Below is a small trained network, with its code and all its weights. Each question gives an input and a class and asks what happens when units are switched off, that is, made to give their printed mean instead of their output.

import numpy as np


def w(rows, s, z=0):
    codes = np.array(rows[::2]) - 128.0
    scale = np.full(codes.shape[1], s)
    scale[-1] = z or s
    return codes * scale


def f(y):
    return y / 2 * (1 + np.tanh(0.7978845608 * (y + 0.044715 * y**3)))


def log_softmax(a):
    a = a - a.max(-1, keepdims=True)
    return a - np.log(np.exp(a).sum(-1, keepdims=True))


def net(x, mask):
    res = np.array(x, float).reshape(1, 6) / 4 @ E
    y = f(res @ A[0][:, :-1].T + A[0][:, -1])
    res = res + np.where(mask, y, B[0][:, -1]) @ B[0][:, :-1]
    return log_softmax(res[-1] @ U[:, :-1].T + U[:, -1])


A, B = {}, {}
E = w([
[163,162,134,134,138,159,200,165,123,112],'x0',
[134,158,162,137,135,133,108,104,114,112],'x1',
[106,150,195,104,221,87,187,182,7,153],'x2',
[82,42,144,2,179,214,106,107,100,43],'x3',
[70,87,89,123,83,136,120,105,140,192],'x4',
[195,130,28,124,91,96,84,133,5,123],'x5',
],0.0087)
A[0] = w([
[54,187,118,79,184,77,155,107,68,152,52],'n1',
[97,67,95,82,189,181,130,88,124,39,50],'n2',
[216,114,105,121,41,214,81,92,191,72,24],'n3',
[78,94,132,100,70,217,126,153,63,55,4],'n4',
[196,130,10,112,124,121,150,27,2,108,79],'n5',
[134,123,174,97,149,117,151,152,57,168,67],'n6',
],0.0066,0.0027)
B[0] = w([
[146,105,104,146,116,211,31,219,159,172,202],'n1',
[216,176,27,157,84,69,120,48,170,154,233],'n2',
[40,97,83,110,106,186,68,208,83,95,224],'n3',
[229,178,85,168,40,95,157,149,84,207,187],'n4',
[128,86,191,2,132,178,136,17,201,147,253],'n5',
[44,100,137,135,83,112,60,175,79,145,203],'n6',
],0.0098,0.0063)
U = w([
[86,68,91,109,116,187,38,245,21,92,47],'0',
[188,193,41,163,108,13,146,75,64,172,71],'1',
[101,82,185,1,194,136,161,67,189,120,111],'2',
[113,71,90,106,175,109,145,108,68,98,254],'3',
],0.0075,0.0064)

Each question gives the input, the list of numbers given to net, and the class t.
The units are the neurons (one row each of A and B). Each row of codes is followed by its name. A weight is (code - 128) times the scale printed after its matrix; where a second scale follows, it is the last column's (A, B and U).
mask holds one flag per neuron, in row order. A switched-off neuron (its flag False) gives its mean, the last column of its row in B, instead of its output. The means were averaged over made-up inputs and are rounded, as every weight is.
A unit's drop is (log p(t) with every unit on - log p(t) with that unit switched off) / (log p(t) with every unit on - log p(t) with every unit switched off).
The circuit of an input: a set's keep is (log p(t) with only the set's units on - log p(t) with every unit switched off) / (log p(t) with every unit on - log p(t) with every unit switched off). Starting from all 6 units, units are removed one at a time, each time the one whose removal leaves the highest keep (on an exact tie, the one counted first), for as long as the keep stays at least 0.8.
circuit, biggest first: the units of the circuit, biggest drop first
k most important neurons: the k neurons with the biggest drops, biggest first
drop of u: that unit's drop, to one decimal
input [-3,-1,7,8,2,-3], class 1: 3 most important neurons => (n2; n4; n3)
input [-7,8,8,-2,-5,3], class 0: circuit, biggest first => (n1)
input [8,4,-4,7,-7,-2], class 1: circuit, biggest first => (n2; n4)
input [-3,-6,4,6,1,-3], class 1: circuit, biggest first => (n2; n4)
input [7,-4,6,0,-6,-5], class 0: circuit, biggest first => (n5; n6)
input [-4,8,-3,-3,4,1], class 3: 2 most important neurons => (n2; n4)
input [-1,2,8,-6,-6,7], class 0: 3 most important neurons => (n1; n6; n2)
input [3,-4,-2,6,0,2], class 1: circuit, biggest first => (n2; n4)
input [8,0,4,-2,0,-1], class 0: 4 most important neurons => (n5; n2; n6; n4)
input [-8,-6,7,-3,2,8], class 2: 3 most important neurons => (n5; n3; n4)
input [-8,3,1,5,2,-1], class 1: 2 most important neurons => (n2; n5)
input [-7,2,6,-3,5,-4], class 0: 3 most important neurons => (n5; n1; n2)
input [3,-8,-4,7,-5,-7], class 3: circuit, biggest first => (n5; n2)
input [1,-6,8,-7,-2,3], class 0: circuit, biggest first => (n1; n6)
input [4,-7,3,-6,0,4], class 3: circuit, biggest first => (n2; n4)
input [-5,6,3,5,2,-5], class 3: 2 most important neurons => (n5; n2)
input [4,0,1,6,7,3], class 1: circuit, biggest first => (n4; n2)
input [6,0,3,5,-2,0], class 1: most important neuron => (n2)
input [-8,-4,3,0,2,5], class 2: 2 most important neurons => (n5; n3)
input [8,0,-7,-2,-7,-4], class 0: 3 most important neurons => (n3; n5; n2)
input [8,1,-8,2,-5,-5], class 0: 2 most important neurons => (n3; n5)
input [3,2,2,4,7,1], class 1: drop of n5 => 0.1
input [-5,-3,0,-2,-8,7], class 2: drop of n5 => 0.5
